Below is a small trained network, with its code and all its weights. Each question gives an input and a target symbol and asks what happens when units are switched off, that is, made to give their printed mean instead of their output.

import numpy as np


def w(rows, s, z=0):
    codes = np.array(rows[::2]) - 128.0
    scale = np.full(codes.shape[1], s)
    scale[-1] = z or s
    return codes * scale


def norm(h):
    return h / np.sqrt((h * h).mean(-1, keepdims=True) + 1e-5)


def f(y):
    return np.maximum(y, 0)


def softmax(a):
    e = np.exp(a - a.max(-1, keepdims=True))
    return e / e.sum(-1, keepdims=True)


def log_softmax(a):
    a = a - a.max(-1, keepdims=True)
    return a - np.log(np.exp(a).sum(-1, keepdims=True))


def net(x, mask):
    ids = ['ΘΦγεψω'.index(c) for c in x.split()]
    T = len(ids)
    res = E[ids] + P[:T]
    q, k, v = (norm(res) @ M[0].T for M in (Q, K, V))
    z = softmax(np.where(np.tri(T) > 0, q @ k.T / 2**0.5, -1e9)) @ v
    res = res + np.where(mask[0], z, O[0][:, -1]) @ O[0][:, :-1]
    y = f(norm(res) @ A[0][:, :-1].T + A[0][:, -1])
    res = res + np.where(mask[1:9], y, B[0][:, -1]) @ B[0][:, :-1]
    return log_softmax(norm(res)[-1] @ U[:, :-1].T + U[:, -1])


Q, K, V, O, A, B = {}, {}, {}, {}, {}, {}
E = w([
[55,91,100,254],'Θ',
[87,90,125,237],'Φ',
[124,92,151,208],'γ',
[13,186,174,98],'ε',
[102,98,125,210],'ψ',
[94,89,139,237],'ω',
],0.0058)
P = w([
[208,192,121,146],'0',
[187,106,94,112],'1',
[107,129,132,134],'2',
[96,212,95,250],'3',
[153,92,86,84],'4',
[109,127,135,132],'5',
[147,225,174,211],'6',
[124,76,108,64],'7',
[112,124,138,126],'8',
[171,227,137,206],'9',
],0.011)
Q[0] = w([
[255,188,119,105],'head 1',
[197,240,92,172],'head 1',
],0.012)
K[0] = w([
[44,81,172,117],'head 1',
[89,9,124,71],'head 1',
],0.015)
V[0] = w([
[71,143,19,167],'head 1',
[1,217,189,195],'head 1',
],0.0063)
O[0] = w([
[171,174,6,116,251],'head 1',
[81,173,85,209,86],'head 1',
],0.012,0.0016)
A[0] = w([
[90,126,54,198,108],'neuron 1',
[195,126,58,119,149],'neuron 2',
[103,205,91,65,174],'neuron 3',
[82,135,140,170,156],'neuron 4',
[201,34,68,135,254],'neuron 5',
[93,1,149,79,180],'neuron 6',
[58,54,45,45,80],'neuron 7',
[81,92,158,129,74],'neuron 8',
],0.0094,0.0054)
B[0] = w([
[147,124,151,83,253],'neuron 1',
[156,152,44,124,192],'neuron 2',
[130,63,130,107,183],'neuron 3',
[192,171,127,156,209],'neuron 4',
[22,28,212,52,240],'neuron 5',
[120,151,33,113,176],'neuron 6',
[109,56,244,214,169],'neuron 7',
[219,112,65,139,140],'neuron 8',
],0.011,0.007)
U = w([
[74,111,131,17,174],'Θ',
[84,94,214,119,136],'Φ',
[121,153,8,86,124],'γ',
[86,200,122,155,240],'ε',
[206,79,77,72,3],'ψ',
[212,118,162,98,30],'ω',
],0.012,0.0048)

Each question gives the input, a string of symbols that net reads in full, and the target symbol t.
The units are the heads (2 rows each of Q, K, V and O) and the neurons (one row each of A and B). Each row of codes is followed by its name. A weight is (code - 128) times the scale printed after its matrix; where a second scale follows, it is the last column's (O, A, B and U).
mask holds one flag per unit, heads first, then neurons. A switched-off unit (its flag False) gives its mean, the last column of its rows in O or B, instead of its output. The means were averaged over made-up inputs and are rounded, as every weight is.
A unit's drop is (log p(t) with every unit on - log p(t) with that unit switched off) / (log p(t) with every unit on - log p(t) with every unit switched off).
The circuit of an input: a set's keep is (log p(t) with only the set's units on - log p(t) with every unit switched off) / (log p(t) with every unit on - log p(t) with every unit switched off). Starting from all 9 units, units are removed one at a time, each time the one whose removal leaves the highest keep (on an exact tie, the one counted first), for as long as the keep stays at least 0.8.
units of the circuit, in order: the units of the circuit, biggest drop first
most important unit: the unit with the biggest drop
k most important neurons: the k neurons with the biggest drops, biggest first
input γ ψ Φ ψ γ, target Φ: units of the circuit, in order -> neuron 7
input Θ ψ γ ε ψ Θ Θ Φ ε Θ, target ψ: 3 most important neurons -> neuron 2; neuron 6; neuron 7
input Θ ε ω ω ω ε Φ ω γ Θ, target ω: 2 most important neurons -> neuron 6; neuron 7
input ε ψ ω Φ Φ Θ Φ Θ ω γ, target γ: units of the circuit, in order -> neuron 2; head 1
input Θ ε γ ψ Θ ε Θ, target γ: units of the circuit, in order -> head 1; neuron 7
input Θ ψ Φ ε Θ ψ ψ, target γ: units of the circuit, in order -> head 1; neuron 2
input ε ε γ, target ε: units of the circuit, in order -> head 1; neuron 5
input ε ε ε, target ε: units of the circuit, in order -> head 1; neuron 5
input ω ψ Φ Θ, target Θ: units of the circuit, in order -> head 1; neuron 7
input ω Θ Φ ψ Φ Θ ψ ω γ, target ω: 2 most important neurons -> neuron 5; neuron 4
input ε ω ψ ω ω ε ε Θ Θ ε, target γ: units of the circuit, in order -> head 1; neuron 5
input ψ ε Φ ω Θ ψ ω, target γ: units of the circuit, in order -> head 1; neuron 7
input γ Φ Θ, target γ: units of the circuit, in order -> head 1; neuron 6; neuron 5
input γ ψ ψ ε ψ, target Φ: units of the circuit, in order -> neuron 7
input ε ε ε Θ ψ ε ψ, target Θ: units of the circuit, in order -> head 1; neuron 4
input ω γ ε Θ ω ε, target ω: 3 most important neurons -> neuron 5; neuron 4; neuron 8
input ε ψ ω ε, target Θ: 3 most important neurons -> neuron 3; neuron 7; neuron 4
input ω Φ γ γ Θ Θ, target ω: 4 most important neurons -> neuron 4; neuron 5; neuron 1; neuron 7
input ε ψ ω ω Φ ω Θ Φ ε γ, target ψ: 3 most important neurons -> neuron 2; neuron 7; neuron 1
input Θ ψ ω Φ Θ Φ Φ ε Φ γ, target ε: most important unit -> neuron 5
input ε ψ ψ Φ, target Θ: 2 most important neurons -> neuron 7; neuron 5
input ω γ ε Θ ψ Θ Θ ε Φ, target ω: 2 most important neurons -> neuron 4; neuron 5
input ε γ Θ Θ ω Θ ε Θ, target Φ: 2 most important neurons -> neuron 7; neuron 2
input Θ Θ ε Θ ψ Φ γ, target Θ: 2 most important neurons -> neuron 4; neuron 7
